Below are the code and all the weights of a small trained network. Each question names an input and a class and asks about switching units off, where a switched-off unit gives its printed mean instead of its output.

import numpy as np


def w(rows, s, z=0):
    codes = np.array(rows[::2]) - 128.0
    scale = np.full(codes.shape[1], s)
    scale[-1] = z or s
    return codes * scale


def f(y):
    return y / 2 * (1 + np.tanh(0.7978845608 * (y + 0.044715 * y**3)))


def log_softmax(a):
    a = a - a.max(-1, keepdims=True)
    return a - np.log(np.exp(a).sum(-1, keepdims=True))


def net(x, mask):
    res = np.array(x, float).reshape(1, 4) / 4 @ E
    y = f(res @ A[0][:, :-1].T + A[0][:, -1])
    res = res + np.where(mask, y, B[0][:, -1]) @ B[0][:, :-1]
    return log_softmax(res[-1] @ U[:, :-1].T + U[:, -1])


A, B = {}, {}
E = w([
[103,139,127,130,137,1,133,126,158],'x0',
[132,185,227,130,104,135,124,158,114],'x1',
[110,138,110,127,159,125,235,59,112],'x2',
[145,62,155,128,97,162,142,135,195],'x3',
],0.0059)
A[0] = w([
[129,130,130,129,126,117,124,129,127,126],'neuron 1',
[125,101,91,128,131,65,152,117,147,160],'neuron 2',
[126,122,137,126,126,145,122,132,137,251],'neuron 3',
[136,119,204,131,111,192,83,159,141,157],'neuron 4',
[124,127,158,129,117,10,63,155,160,178],'neuron 5',
[125,163,163,129,133,128,166,118,118,156],'neuron 6',
[128,131,126,129,130,125,126,128,125,128],'neuron 7',
[126,139,68,128,139,200,105,132,80,200],'neuron 8',
[132,114,214,129,111,205,76,161,146,156],'neuron 9',
[129,121,146,125,123,147,118,136,133,168],'neuron 10',
[126,121,117,126,128,110,137,124,129,143],'neuron 11',
[128,129,120,125,130,118,134,124,123,139],'neuron 12',
[122,105,142,123,126,175,114,132,142,245],'neuron 13',
[121,187,201,124,135,146,204,109,110,148],'neuron 14',
[129,129,126,128,129,125,129,127,126,122],'neuron 15',
[131,132,124,128,129,121,129,127,122,138],'neuron 16',
[129,131,128,129,128,124,126,128,125,132],'neuron 17',
[128,134,124,129,131,123,124,128,123,133],'neuron 18',
[127,151,101,127,142,85,241,89,104,185],'neuron 19',
[116,81,84,123,132,53,162,118,173,165],'neuron 20',
[127,121,142,125,125,145,120,134,134,174],'neuron 21',
[126,130,111,128,132,146,123,130,121,153],'neuron 22',
[129,156,115,131,136,101,100,131,105,154],'neuron 23',
[131,71,87,133,125,226,146,115,140,146],'neuron 24',
[128,128,128,128,128,127,128,128,128,106],'neuron 25',
[132,84,90,128,128,205,144,115,137,150],'neuron 26',
[127,221,102,133,138,76,57,144,61,174],'neuron 27',
[119,119,141,126,119,81,93,148,157,163],'neuron 28',
],0.013,0.0025)
B[0] = w([
[125,127,137,127,132,123,128,132,128,129],'neuron 1',
[144,128,151,143,149,120,150,83,166,195],'neuron 2',
[129,192,2,167,138,86,85,120,185,164],'neuron 3',
[132,175,170,126,98,204,112,142,177,219],'neuron 4',
[146,114,153,134,147,14,88,178,168,245],'neuron 5',
[127,154,100,152,125,118,148,157,105,160],'neuron 6',
[124,129,130,127,129,126,127,126,127,129],'neuron 7',
[165,98,63,134,118,159,83,73,78,205],'neuron 8',
[137,180,179,124,91,219,109,144,185,234],'neuron 9',
[136,141,119,134,121,144,115,136,143,146],'neuron 10',
[126,134,125,131,135,117,135,115,141,139],'neuron 11',
[121,134,124,125,131,120,135,119,134,134],'neuron 12',
[150,154,43,143,120,136,93,136,178,184],'neuron 13',
[154,166,91,152,95,117,169,191,61,201],'neuron 14',
[127,125,135,125,128,129,132,127,125,127],'neuron 15',
[120,137,118,129,132,118,126,122,133,132],'neuron 16',
[124,132,125,130,130,123,126,127,130,129],'neuron 17',
[121,132,127,126,130,123,125,124,128,131],'neuron 18',
[79,162,121,153,135,149,246,113,124,255],'neuron 19',
[171,117,151,170,157,123,152,60,164,223],'neuron 20',
[137,144,105,137,123,135,112,134,145,144],'neuron 21',
[131,125,107,125,126,132,119,114,124,139],'neuron 22',
[97,136,132,105,134,114,107,121,124,158],'neuron 23',
[117,31,87,93,137,156,134,177,169,225],'neuron 24',
[129,120,143,124,126,134,132,130,122,124],'neuron 25',
[120,55,90,96,135,146,134,157,154,202],'neuron 26',
[33,149,128,72,140,111,53,116,94,238],'neuron 27',
[159,126,141,124,116,76,114,142,132,171],'neuron 28',
],0.032,0.0058)
U = w([
[119,181,105,167,87,121,186,185,12,131],'0',
[147,48,254,78,113,159,142,149,70,3],'1',
[232,88,183,172,153,65,111,118,160,117],'2',
[108,132,161,165,177,147,199,42,156,146],'3',
[163,199,161,125,52,201,90,160,181,150],'4',
[164,3,56,78,128,159,126,168,143,141],'5',
[67,136,189,56,158,63,75,169,125,120],'6',
[81,126,96,62,133,152,74,55,31,125],'7',
],0.0049,0.002)

Each question gives the input, the list of numbers given to net, and the class t.
The units are the neurons (one row each of A and B). Each row of codes is followed by its name. A weight is (code - 128) times the scale printed after its matrix; where a second scale follows, it is the last column's (A, B and U).
mask holds one flag per neuron, in row order. A switched-off neuron (its flag False) gives its mean, the last column of its row in B, instead of its output. The means were averaged over made-up inputs and are rounded, as every weight is.
A unit's drop is (log p(t) with every unit on - log p(t) with that unit switched off) / (log p(t) with every unit on - log p(t) with every unit switched off).
The circuit of an input: a set's keep is (log p(t) with only the set's units on - log p(t) with every unit switched off) / (log p(t) with every unit on - log p(t) with every unit switched off). Starting from the 12 units with the biggest drops (on a tie, the unit counted first), units are removed one at a time, each time the one whose removal leaves the highest keep (on an exact tie, the one counted first), for as long as the keep stays at least 0.8.
units of the circuit, in order: the units of the circuit, biggest drop first
most important unit: the unit with the biggest drop
k most important neurons: the k neurons with the biggest drops, biggest first
drop of u: that unit's drop, to one decimal
input [7,-8,-5,-8], class 6: most important unit => neuron 27
input [7,-8,2,-8], class 3: 2 most important neurons => [neuron 19; neuron 20]
input [6,6,-1,7], class 2: 2 most important neurons => [neuron 5; neuron 27]
input [5,1,5,-3], class 3: 3 most important neurons => [neuron 20; neuron 2; neuron 19]
input [5,4,-1,2], class 2: 2 most important neurons => [neuron 27; neuron 5]
input [-3,-3,4,-8], class 7: units of the circuit, in order => [neuron 8; neuron 27]
input [5,7,-4,1], class 6: units of the circuit, in order => [neuron 5; neuron 27]
input [5,-1,7,-6], class 3: 2 most important neurons => [neuron 20; neuron 2]
input [-3,1,3,8], class 5: 2 most important neurons => [neuron 24; neuron 26]
input [-5,1,7,-3], class 0: 2 most important neurons => [neuron 14; neuron 19]
input [7,-2,1,-2], class 2: 3 most important neurons => [neuron 5; neuron 20; neuron 28]
input [5,7,-6,1], class 6: 2 most important neurons => [neuron 5; neuron 27]
input [7,0,3,-3], class 3: 3 most important neurons => [neuron 19; neuron 20; neuron 2]
input [-8,2,7,-5], class 0: units of the circuit, in order => [neuron 14]
input [4,0,0,0], class 2: 2 most important neurons => [neuron 27; neuron 5]
input [0,-7,2,-7], class 3: drop of neuron 14 => 0.1
input [8,-4,4,3], class 3: drop of neuron 19 => 0.8
input [2,7,-2,-2], class 6: drop of neuron 5 => 0.3
